Below are the code and all the weights of a small trained network. Each question names an input and a class and asks about switching units off, where a switched-off unit gives its printed mean instead of its output.

import numpy as np


def w(rows, s, z=0):
    codes = np.array(rows[::2]) - 128.0
    scale = np.full(codes.shape[1], s)
    scale[-1] = z or s
    return codes * scale


def norm(h):
    return h / np.sqrt((h * h).mean(-1, keepdims=True) + 1e-5)


def f(y):
    return y / 2 * (1 + np.tanh(0.7978845608 * (y + 0.044715 * y**3)))


def log_softmax(a):
    a = a - a.max(-1, keepdims=True)
    return a - np.log(np.exp(a).sum(-1, keepdims=True))


def net(x, mask):
    res = np.array(x, float).reshape(1, 3) / 4 @ E
    u = 0
    for l in range(2):
        y = f(norm(res) @ A[l][:, :-1].T + A[l][:, -1])
        res = res + np.where(mask[u : u + 11], y, B[l][:, -1]) @ B[l][:, :-1]
        u += 11
    return log_softmax(norm(res)[-1] @ U[:, :-1].T + U[:, -1])


A, B = {}, {}
E = w([
[118,3,69,98,142,153,71],'x0',
[90,70,147,208,3,152,100],'x1',
[88,137,124,52,98,203,151],'x2',
],0.0053)
A[0] = w([
[166,178,170,100,175,150,122,46],'L0N1',
[164,106,74,82,166,117,115,88],'L0N2',
[117,117,134,119,79,198,111,76],'L0N3',
[174,120,116,141,182,28,102,252],'L0N4',
[152,99,188,244,123,117,61,76],'L0N5',
[115,140,133,162,82,142,171,123],'L0N6',
[107,144,159,163,190,117,252,151],'L0N7',
[124,156,80,74,140,181,192,107],'L0N8',
[124,121,130,117,96,124,107,15],'L0N9',
[119,148,155,115,113,165,163,75],'L0N10',
[95,124,80,136,130,129,120,95],'L0N11',
],0.011,0.0023)
B[0] = w([
[81,132,51,96,76,56,149,183],'L0N1',
[99,126,254,193,178,184,152,198],'L0N2',
[145,75,139,63,119,100,187,185],'L0N3',
[95,85,134,107,101,131,246,254],'L0N4',
[141,175,113,123,169,136,41,224],'L0N5',
[166,153,149,173,186,143,251,174],'L0N6',
[161,71,85,116,63,140,59,205],'L0N7',
[145,183,101,190,155,184,57,195],'L0N8',
[172,67,137,113,126,123,109,126],'L0N9',
[143,111,145,113,157,192,177,153],'L0N10',
[60,73,146,101,106,78,72,134],'L0N11',
],0.0065,0.0074)
A[1] = w([
[117,90,95,62,98,177,99,115],'L1N1',
[162,145,168,141,81,161,134,169],'L1N2',
[80,141,107,78,129,191,122,150],'L1N3',
[142,169,140,209,177,169,91,132],'L1N4',
[192,244,81,151,127,158,65,90],'L1N5',
[128,115,89,144,176,170,43,65],'L1N6',
[88,145,149,87,154,187,90,43],'L1N7',
[126,130,69,112,58,90,198,58],'L1N8',
[121,103,131,109,153,136,50,118],'L1N9',
[145,163,182,122,155,148,116,4],'L1N10',
[131,155,183,114,133,209,144,27],'L1N11',
],0.011,0.0031)
B[1] = w([
[165,141,94,117,84,141,185,197],'L1N1',
[98,101,112,80,178,145,126,174],'L1N2',
[178,85,167,170,87,104,103,198],'L1N3',
[167,123,68,79,66,113,130,227],'L1N4',
[152,25,168,105,80,175,186,254],'L1N5',
[55,197,143,163,201,81,101,207],'L1N6',
[138,134,82,82,109,75,98,166],'L1N7',
[113,192,114,160,174,71,2,235],'L1N8',
[143,226,116,137,152,84,108,181],'L1N9',
[122,96,75,118,95,82,85,134],'L1N10',
[56,193,151,195,201,86,103,198],'L1N11',
],0.0092,0.0056)
U = w([
[108,177,76,133,127,39,48,5],'0',
[215,67,89,93,7,170,176,248],'1',
[71,118,185,148,184,200,221,139],'2',
],0.015,0.0014)

Each question gives the input, the list of numbers given to net, and the class t.
The units are the neurons (one row each of A and B). Each row of codes is followed by its name. A weight is (code - 128) times the scale printed after its matrix; where a second scale follows, it is the last column's (A, B and U).
mask holds one flag per neuron, layer by layer. A switched-off neuron (its flag False) gives its mean, the last column of its row in B, instead of its output. The means were averaged over made-up inputs and are rounded, as every weight is.
A unit's drop is (log p(t) with every unit on - log p(t) with that unit switched off) / (log p(t) with every unit on - log p(t) with every unit switched off).
The circuit of an input: a set's keep is (log p(t) with only the set's units on - log p(t) with every unit switched off) / (log p(t) with every unit on - log p(t) with every unit switched off). Starting from the 12 units with the biggest drops (on a tie, the unit counted first), units are removed one at a time, each time the one whose removal leaves the highest keep (on an exact tie, the one counted first), for as long as the keep stays at least 0.8.
circuit, biggest first: the units of the circuit, biggest drop first
top k neurons: the k neurons with the biggest drops, biggest first
top k neurons in layer l: the k neurons of layer l with the biggest drops, biggest first
drop of u: that unit's drop, to one decimal
input [-6,1,-1], class 1: circuit, biggest first => (L0N4; L1N5)
input [8,-2,0], class 2: circuit, biggest first => (L0N2)
input [1,-4,-8], class 2: top 2 neurons in layer 0 => (L0N4; L0N2)
input [-4,-2,1], class 1: top 2 neurons in layer 0 => (L0N4; L0N8)
input [1,-4,7], class 0: top 3 neurons => (L1N6; L1N11; L0N2)
input [5,0,4], class 0: top 2 neurons => (L0N4; L0N1)
input [-5,0,8], class 1: top 2 neurons in layer 0 => (L0N8; L0N4)
input [0,-5,7], class 1: top 4 neurons => (L1N5; L0N1; L1N8; L1N4)
input [-5,3,0], class 1: top 2 neurons in layer 0 => (L0N4; L0N5)
input [2,-6,7], class 0: top 2 neurons in layer 1 => (L1N6; L1N11)
input [1,-1,5], class 0: top 3 neurons => (L0N8; L1N11; L1N6)
input [2,-7,-8], class 2: drop of L0N2 => 0.8
input [2,-4,-1], class 2: drop of L0N4 => 0.4
input [7,-4,-8], class 2: drop of L0N4 => 0.3
input [6,-3,-1], class 2: drop of L0N2 => 0.3
input [-2,-1,2], class 1: top neuron => (L1N5)
